Below are the code and all the weights of a small trained network. Each question names an input and a class and asks about switching units off, where a switched-off unit gives its printed mean instead of its output.

import numpy as np


def w(rows, s, z=0):
    codes = np.array(rows[::2]) - 128.0
    scale = np.full(codes.shape[1], s)
    scale[-1] = z or s
    return codes * scale


def norm(h):
    return h / np.sqrt((h * h).mean(-1, keepdims=True) + 1e-5)


def f(y):
    return np.maximum(y, 0)


def log_softmax(a):
    a = a - a.max(-1, keepdims=True)
    return a - np.log(np.exp(a).sum(-1, keepdims=True))


def net(x, mask):
    res = np.array(x, float).reshape(1, 5) / 4 @ E
    u = 0
    for l in range(2):
        y = f(norm(res) @ A[l][:, :-1].T + A[l][:, -1])
        res = res + np.where(mask[u : u + 14], y, B[l][:, -1]) @ B[l][:, :-1]
        u += 14
    return log_softmax(norm(res)[-1] @ U[:, :-1].T + U[:, -1])


A, B = {}, {}
E = w([
[131,185,196,90,123],'x0',
[229,88,201,135,77],'x1',
[68,138,151,129,52],'x2',
[140,83,39,31,95],'x3',
[91,2,133,140,216],'x4',
],0.0074)
A[0] = w([
[187,148,109,140,93,159],'L0N0',
[65,157,150,49,143,167],'L0N1',
[110,187,133,156,112,13],'L0N2',
[109,77,210,222,139,42],'L0N3',
[214,152,142,173,130,43],'L0N4',
[112,136,107,204,58,101],'L0N5',
[219,123,204,100,131,68],'L0N6',
[75,133,183,88,187,3],'L0N7',
[181,74,189,98,65,110],'L0N8',
[200,120,182,76,122,54],'L0N9',
[95,90,187,102,147,146],'L0N10',
[53,208,113,69,184,51],'L0N11',
[158,246,182,179,117,42],'L0N12',
[85,133,138,185,44,142],'L0N13',
],0.012,0.0051)
B[0] = w([
[135,114,114,148,118,208],'L0N0',
[77,112,95,220,138,228],'L0N1',
[90,119,137,49,187,155],'L0N2',
[60,241,89,245,193,237],'L0N3',
[110,169,39,81,175,189],'L0N4',
[145,115,193,15,1,182],'L0N5',
[185,169,169,170,139,228],'L0N6',
[90,194,84,200,119,165],'L0N7',
[128,94,168,215,130,235],'L0N8',
[162,138,180,164,121,194],'L0N9',
[121,80,79,174,221,210],'L0N10',
[128,181,107,238,60,216],'L0N11',
[130,121,145,28,115,253],'L0N12',
[118,92,223,122,114,216],'L0N13',
],0.009,0.0055)
A[1] = w([
[181,88,203,176,179,84],'L1N0',
[166,77,190,140,120,36],'L1N1',
[136,167,107,180,82,121],'L1N2',
[103,188,234,61,140,2],'L1N3',
[127,93,42,129,117,94],'L1N4',
[117,151,195,106,133,57],'L1N5',
[121,166,175,184,106,158],'L1N6',
[47,7,84,130,137,115],'L1N7',
[55,27,207,171,220,167],'L1N8',
[185,133,159,83,209,154],'L1N9',
[93,210,113,159,112,146],'L1N10',
[117,76,79,52,131,159],'L1N11',
[156,180,94,97,52,149],'L1N12',
[120,160,45,24,90,32],'L1N13',
],0.011,0.0038)
B[1] = w([
[176,139,167,207,58,201],'L1N0',
[128,30,166,185,74,159],'L1N1',
[95,143,108,160,165,188],'L1N2',
[78,73,121,51,80,176],'L1N3',
[171,97,102,68,181,166],'L1N4',
[148,95,143,111,57,155],'L1N5',
[127,103,107,154,216,227],'L1N6',
[150,97,81,6,93,205],'L1N7',
[121,252,57,142,87,254],'L1N8',
[164,137,84,110,26,168],'L1N9',
[146,184,153,115,137,216],'L1N10',
[155,32,130,131,104,154],'L1N11',
[70,173,145,165,202,181],'L1N12',
[136,147,180,232,119,149],'L1N13',
],0.011,0.0081)
U = w([
[137,84,20,90,166,162],'0',
[98,221,133,238,235,220],'1',
[109,82,195,133,226,3],'2',
[196,33,119,80,206,145],'3',
[171,189,137,57,130,43],'4',
[203,55,252,218,65,178],'5',
[25,120,228,54,108,192],'6',
[106,71,187,126,219,2],'7',
],0.016,0.012)

Each question gives the input, the list of numbers given to net, and the class t.
The units are the neurons (one row each of A and B). Each row of codes is followed by its name. A weight is (code - 128) times the scale printed after its matrix; where a second scale follows, it is the last column's (A, B and U).
mask holds one flag per neuron, layer by layer. A switched-off neuron (its flag False) gives its mean, the last column of its row in B, instead of its output. The means were averaged over made-up inputs and are rounded, as every weight is.
A unit's drop is (log p(t) with every unit on - log p(t) with that unit switched off) / (log p(t) with every unit on - log p(t) with every unit switched off).
unit that matters most: the unit with the biggest drop
k most important neurons: the k neurons with the biggest drops, biggest first
top k neurons in layer l: the k neurons of layer l with the biggest drops, biggest first
drop when u is switched off: that unit's drop, to one decimal
input [-7,-8,5,-6,-3], class 6: top 2 neurons in layer 0	L0N5, L0N13
input [5,-2,-1,0,-7], class 6: top neuron in layer 0	L0N12
input [-2,0,7,6,-5], class 6: top 2 neurons in layer 0	L0N3, L0N13
input [0,-6,7,1,-7], class 6: 3 most important neurons	L0N13, L0N5, L0N3
input [8,4,-4,3,8], class 5: top 3 neurons in layer 0	L0N3, L0N9, L0N4
input [7,5,-4,-3,-8], class 5: top 2 neurons in layer 1	L1N8, L1N7
input [0,6,-2,-6,-3], class 5: top 2 neurons in layer 0	L0N12, L0N11
input [7,-5,-7,3,8], class 0: 2 most important neurons	L1N7, L0N3
input [-8,-1,-5,4,2], class 3: top 2 neurons in layer 1	L1N11, L1N4
input [7,4,1,1,-7], class 5: 2 most important neurons	L0N8, L0N6
input [2,1,8,3,-3], class 6: top 2 neurons in layer 1	L1N0, L1N3
input [1,4,-7,4,8], class 5: top 2 neurons in layer 1	L1N0, L1N1
input [-7,-1,5,1,7], class 0: 2 most important neurons	L1N7, L1N8
input [-3,-6,5,2,3], class 0: unit that matters most	L1N7
input [-8,-3,-2,-2,-6], class 5: 3 most important neurons	L1N13, L0N5, L0N3
input [-6,6,-5,-4,-8], class 5: top 2 neurons in layer 1	L1N8, L1N7
input [-1,-4,-1,2,3], class 0: 2 most important neurons	L0N3, L1N7
input [-1,-6,-3,2,5], class 0: drop when L1N7 is switched off	0.1
input [-8,2,1,2,6], class 0: drop when L1N8 is switched off	0.3
input [-1,-2,-1,3,5], class 0: unit that matters most	L1N8
input [2,-2,-8,4,2], class 0: drop when L0N8 is switched off	-0.1
